Below is a small trained network, with its code and all its weights. Each question gives an input and a class and asks what happens when units are switched off, that is, made to give their printed mean instead of their output.

import numpy as np


def w(rows, s, z=0):
    codes = np.array(rows[::2]) - 128.0
    scale = np.full(codes.shape[1], s)
    scale[-1] = z or s
    return codes * scale


def f(y):
    return y / 2 * (1 + np.tanh(0.7978845608 * (y + 0.044715 * y**3)))


def log_softmax(a):
    a = a - a.max(-1, keepdims=True)
    return a - np.log(np.exp(a).sum(-1, keepdims=True))


def net(x, mask):
    res = np.array(x, float).reshape(1, 6) / 4 @ E
    y = f(res @ A[0][:, :-1].T + A[0][:, -1])
    res = res + np.where(mask, y, B[0][:, -1]) @ B[0][:, :-1]
    return log_softmax(res[-1] @ U[:, :-1].T + U[:, -1])


A, B = {}, {}
E = w([
[122,113,70,84,192,119,157,166,102],'x0',
[73,149,89,181,122,112,120,112,100],'x1',
[139,107,195,192,250,51,86,99,140],'x2',
[68,59,109,102,133,114,127,65,147],'x3',
[159,199,48,61,132,206,86,47,149],'x4',
[192,69,99,147,125,133,71,131,84],'x5',
],0.013)
A[0] = w([
[108,107,190,168,13,146,92,111,133,68],'N0',
[98,61,173,159,89,93,174,203,111,3],'N1',
[177,213,119,179,113,148,143,221,92,71],'N2',
[90,91,52,79,184,127,170,225,92,74],'N3',
[111,105,90,97,20,156,162,167,116,13],'N4',
[47,9,106,104,91,142,144,70,144,35],'N5',
[116,123,153,126,91,134,113,118,156,76],'N6',
[41,191,190,92,120,139,194,149,181,37],'N7',
[56,131,34,227,84,112,107,141,82,54],'N8',
[189,30,84,164,70,147,54,158,86,34],'N9',
[192,44,181,41,97,141,149,158,173,109],'N10',
],0.012,0.0049)
B[0] = w([
[226,140,165,181,78,121,177,59,168,204],'N0',
[126,148,60,75,161,176,58,89,140,252],'N1',
[113,39,160,48,50,94,63,174,152,206],'N2',
[217,148,172,218,48,123,174,38,170,243],'N3',
[115,108,135,163,255,102,57,101,135,239],'N4',
[152,62,150,62,47,98,54,219,138,241],'N5',
[144,151,128,155,95,111,153,91,129,144],'N6',
[118,95,18,170,152,104,189,158,58,216],'N7',
[74,217,223,85,174,191,184,163,112,215],'N8',
[90,108,3,165,147,85,208,144,92,218],'N9',
[51,222,213,111,147,176,160,159,102,209],'N10',
],0.015,0.014)
U = w([
[121,113,55,148,125,106,198,171,87,80],'0',
[135,83,176,198,238,82,79,141,151,248],'1',
[140,94,141,95,71,113,116,193,143,18],'2',
[149,182,19,72,101,247,82,84,151,224],'3',
[185,141,140,167,86,133,172,101,162,4],'4',
[94,180,170,117,131,163,180,178,110,183],'5',
],0.014,0.0031)

Each question gives the input, the list of numbers given to net, and the class t.
The units are the neurons (one row each of A and B). Each row of codes is followed by its name. A weight is (code - 128) times the scale printed after its matrix; where a second scale follows, it is the last column's (A, B and U).
mask holds one flag per neuron, in row order. A switched-off neuron (its flag False) gives its mean, the last column of its row in B, instead of its output. The means were averaged over made-up inputs and are rounded, as every weight is.
A unit's drop is (log p(t) with every unit on - log p(t) with that unit switched off) / (log p(t) with every unit on - log p(t) with every unit switched off).
The circuit of an input: a set's keep is (log p(t) with only the set's units on - log p(t) with every unit switched off) / (log p(t) with every unit on - log p(t) with every unit switched off). Starting from all 11 units, units are removed one at a time, each time the one whose removal leaves the highest keep (on an exact tie, the one counted first), for as long as the keep stays at least 0.8.
circuit, biggest first: the units of the circuit, biggest drop first
unit that matters most: the unit with the biggest drop
top k neurons: the k neurons with the biggest drops, biggest first
drop of u: that unit's drop, to one decimal
input [-6,-8,3,-2,-3,6], class 5: top 3 neurons -> [N10 N3 N7]
input [-4,6,1,8,-5,-1], class 2: unit that matters most -> N5
input [0,7,-1,-8,8,4], class 2: top 2 neurons -> [N2 N1]
input [8,-8,5,3,1,7], class 4: top 3 neurons -> [N3 N8 N7]
input [2,-7,6,-7,6,1], class 2: top 2 neurons -> [N4 N1]
input [-6,8,-6,2,-1,4], class 5: top 2 neurons -> [N8 N3]
input [-7,-2,3,5,-2,5], class 4: top 3 neurons -> [N0 N7 N4]
input [-1,2,3,0,-5,3], class 3: top 3 neurons -> [N1 N4 N7]
input [-2,8,-7,5,-4,6], class 5: top 2 neurons -> [N8 N7]
input [2,5,-1,3,6,-8], class 0: top 2 neurons -> [N7 N1]
input [0,1,5,1,-6,0], class 3: top 2 neurons -> [N1 N4]
input [-6,1,-6,5,2,-4], class 1: top 2 neurons -> [N4 N3]
input [-1,3,-5,-7,-2,7], class 0: top 2 neurons -> [N9 N5]
input [4,7,1,-4,-4,6], class 5: circuit, biggest first -> [N8]
input [3,-4,-7,5,6,4], class 1: top 2 neurons -> [N4 N1]
input [0,1,-6,-6,5,6], class 0: top 2 neurons -> [N9 N1]
input [3,1,-5,1,5,1], class 1: circuit, biggest first -> [N4 N1]
input [-5,8,7,3,5,0], class 5: circuit, biggest first -> [N4 N8]
input [3,-4,1,7,1,-7], class 0: drop of N7 -> 4.1
input [-8,2,-4,3,6,5], class 4: circuit, biggest first -> [N0]
input [5,3,-8,4,-8,-1], class 1: drop of N4 -> 2.3
input [-1,6,-7,4,5,3], class 1: drop of N1 -> 0.1
input [5,4,2,-4,-1,2], class 4: drop of N4 -> 0.8
